Below are the code and all the weights of a small trained network. Each question names an input and a class and asks about switching units off, where a switched-off unit gives its printed mean instead of its output.

import numpy as np


def w(rows, s, z=0):
    codes = np.array(rows[::2]) - 128.0
    scale = np.full(codes.shape[1], s)
    scale[-1] = z or s
    return codes * scale


def f(y):
    return np.maximum(y, 0)


def log_softmax(a):
    a = a - a.max(-1, keepdims=True)
    return a - np.log(np.exp(a).sum(-1, keepdims=True))


def net(x, mask):
    res = np.array(x, float).reshape(1, 8) / 4 @ E
    y = f(res @ A[0][:, :-1].T + A[0][:, -1])
    res = res + np.where(mask, y, B[0][:, -1]) @ B[0][:, :-1]
    return log_softmax(res[-1] @ U[:, :-1].T + U[:, -1])


A, B = {}, {}
E = w([
[125,133,112,120,133,127,138],'x0',
[160,105,71,174,195,29,72],'x1',
[56,108,89,123,160,209,31],'x2',
[127,128,116,119,130,128,134],'x3',
[127,134,115,121,134,129,136],'x4',
[129,133,127,135,128,129,126],'x5',
[131,126,145,140,125,129,119],'x6',
[153,10,77,217,127,171,196],'x7',
],0.013)
A[0] = w([
[109,158,141,112,121,114,134,179],'n0',
[128,104,93,153,155,45,85,141],'n1',
[102,142,122,119,131,143,86,120],'n2',
[106,86,63,141,193,110,24,55],'n3',
[112,179,151,111,134,108,108,218],'n4',
[134,12,74,222,157,182,190,93],'n5',
[125,119,80,140,132,120,61,68],'n6',
[146,119,125,143,119,29,145,126],'n7',
[122,69,110,144,160,180,126,51],'n8',
[128,140,116,87,123,139,83,130],'n9',
[91,115,117,90,126,236,87,163],'n10',
[197,118,127,133,140,26,145,125],'n11',
[130,180,148,92,93,65,128,181],'n12',
[151,49,117,162,103,171,196,139],'n13',
[123,74,114,186,122,145,202,149],'n14',
[94,136,149,120,119,142,116,122],'n15',
[122,120,119,139,105,153,144,99],'n16',
[154,159,191,94,81,141,242,254],'n17',
[109,130,121,92,115,254,98,111],'n18',
[88,116,136,144,133,57,171,141],'n19',
],0.018,0.0083)
B[0] = w([
[129,129,158,107,101,119,133,170],'n0',
[130,123,133,126,167,26,152,205],'n1',
[129,150,165,160,153,136,112,170],'n2',
[156,22,191,123,177,128,119,217],'n3',
[110,125,170,74,160,111,127,202],'n4',
[142,75,151,144,4,108,84,252],'n5',
[142,95,158,139,179,147,156,171],'n6',
[114,172,98,129,89,80,121,195],'n7',
[128,64,96,75,86,132,107,172],'n8',
[136,149,177,154,154,129,114,171],'n9',
[115,164,108,109,104,144,49,221],'n10',
[106,179,82,125,76,67,113,215],'n11',
[145,74,75,49,100,116,129,210],'n12',
[129,126,60,168,163,173,174,215],'n13',
[121,166,141,210,163,153,151,205],'n14',
[140,142,152,127,117,124,97,156],'n15',
[122,104,87,118,139,143,147,148],'n16',
[149,66,220,107,100,176,203,242],'n17',
[116,165,78,101,97,127,64,212],'n18',
[126,161,117,140,108,102,142,167],'n19',
],0.041,0.027)
U = w([
[191,57,202,132,93,130,147,251],'0',
[109,179,126,88,158,56,161,119],'1',
[96,202,164,93,165,169,68,192],'2',
[145,113,176,130,253,110,101,23],'3',
[157,135,153,206,111,203,206,41],'4',
[136,151,113,222,101,67,139,50],'5',
[121,138,89,175,109,188,67,120],'6',
],0.011,0.003)

Each question gives the input, the list of numbers given to net, and the class t.
The units are the neurons (one row each of A and B). Each row of codes is followed by its name. A weight is (code - 128) times the scale printed after its matrix; where a second scale follows, it is the last column's (A, B and U).
mask holds one flag per neuron, in row order. A switched-off neuron (its flag False) gives its mean, the last column of its row in B, instead of its output. The means were averaged over made-up inputs and are rounded, as every weight is.
A unit's drop is (log p(t) with every unit on - log p(t) with that unit switched off) / (log p(t) with every unit on - log p(t) with every unit switched off).
The circuit of an input: a set's keep is (log p(t) with only the set's units on - log p(t) with every unit switched off) / (log p(t) with every unit on - log p(t) with every unit switched off). Starting from the 12 units with the biggest drops (on a tie, the unit counted first), units are removed one at a time, each time the one whose removal leaves the highest keep (on an exact tie, the one counted first), for as long as the keep stays at least 0.8.
circuit, biggest first: the units of the circuit, biggest drop first
most important unit: the unit with the biggest drop
top k neurons: the k neurons with the biggest drops, biggest first
drop of u: that unit's drop, to one decimal
input [7,0,6,-6,3,3,-6,1], class 6: top 3 neurons : (n17 n10 n18)
input [3,0,1,6,-1,5,-1,7], class 6: top 3 neurons : (n17 n13 n5)
input [2,4,0,-3,-3,2,3,0], class 1: circuit, biggest first : (n17 n5)
input [3,-2,-4,-8,8,-2,-1,8], class 4: most important unit : n13
input [5,5,5,-2,-8,-3,5,0], class 3: top 2 neurons : (n17 n5)
input [5,-1,-2,3,8,0,-1,7], class 4: top 2 neurons : (n13 n14)
input [6,5,1,-1,6,-5,-5,-5], class 3: top 2 neurons : (n5 n3)
input [0,-4,-3,7,4,3,3,1], class 4: top 2 neurons : (n5 n3)
input [7,1,-3,-5,8,6,-1,-5], class 1: top 2 neurons : (n5 n3)
input [5,-7,1,-6,6,-8,-7,0], class 2: top 4 neurons : (n5 n18 n10 n3)
input [6,-5,1,5,0,5,-2,-7], class 2: top 3 neurons : (n5 n3 n18)
input [6,6,1,5,8,1,-8,-7], class 3: top 2 neurons : (n3 n5)
input [-6,0,5,7,-1,-3,3,-4], class 2: drop of n10 : 0.1
input [-8,-1,-8,-1,3,-8,-7,6], class 4: top neuron : (n17)
input [-1,6,-5,-2,7,4,3,0], class 1: drop of n5 : 0.2
input [5,0,-8,-8,-2,-1,7,3], class 4: drop of n17 : 0.8
input [4,6,1,-2,-5,2,1,0], class 3: drop of n17 : 0.3
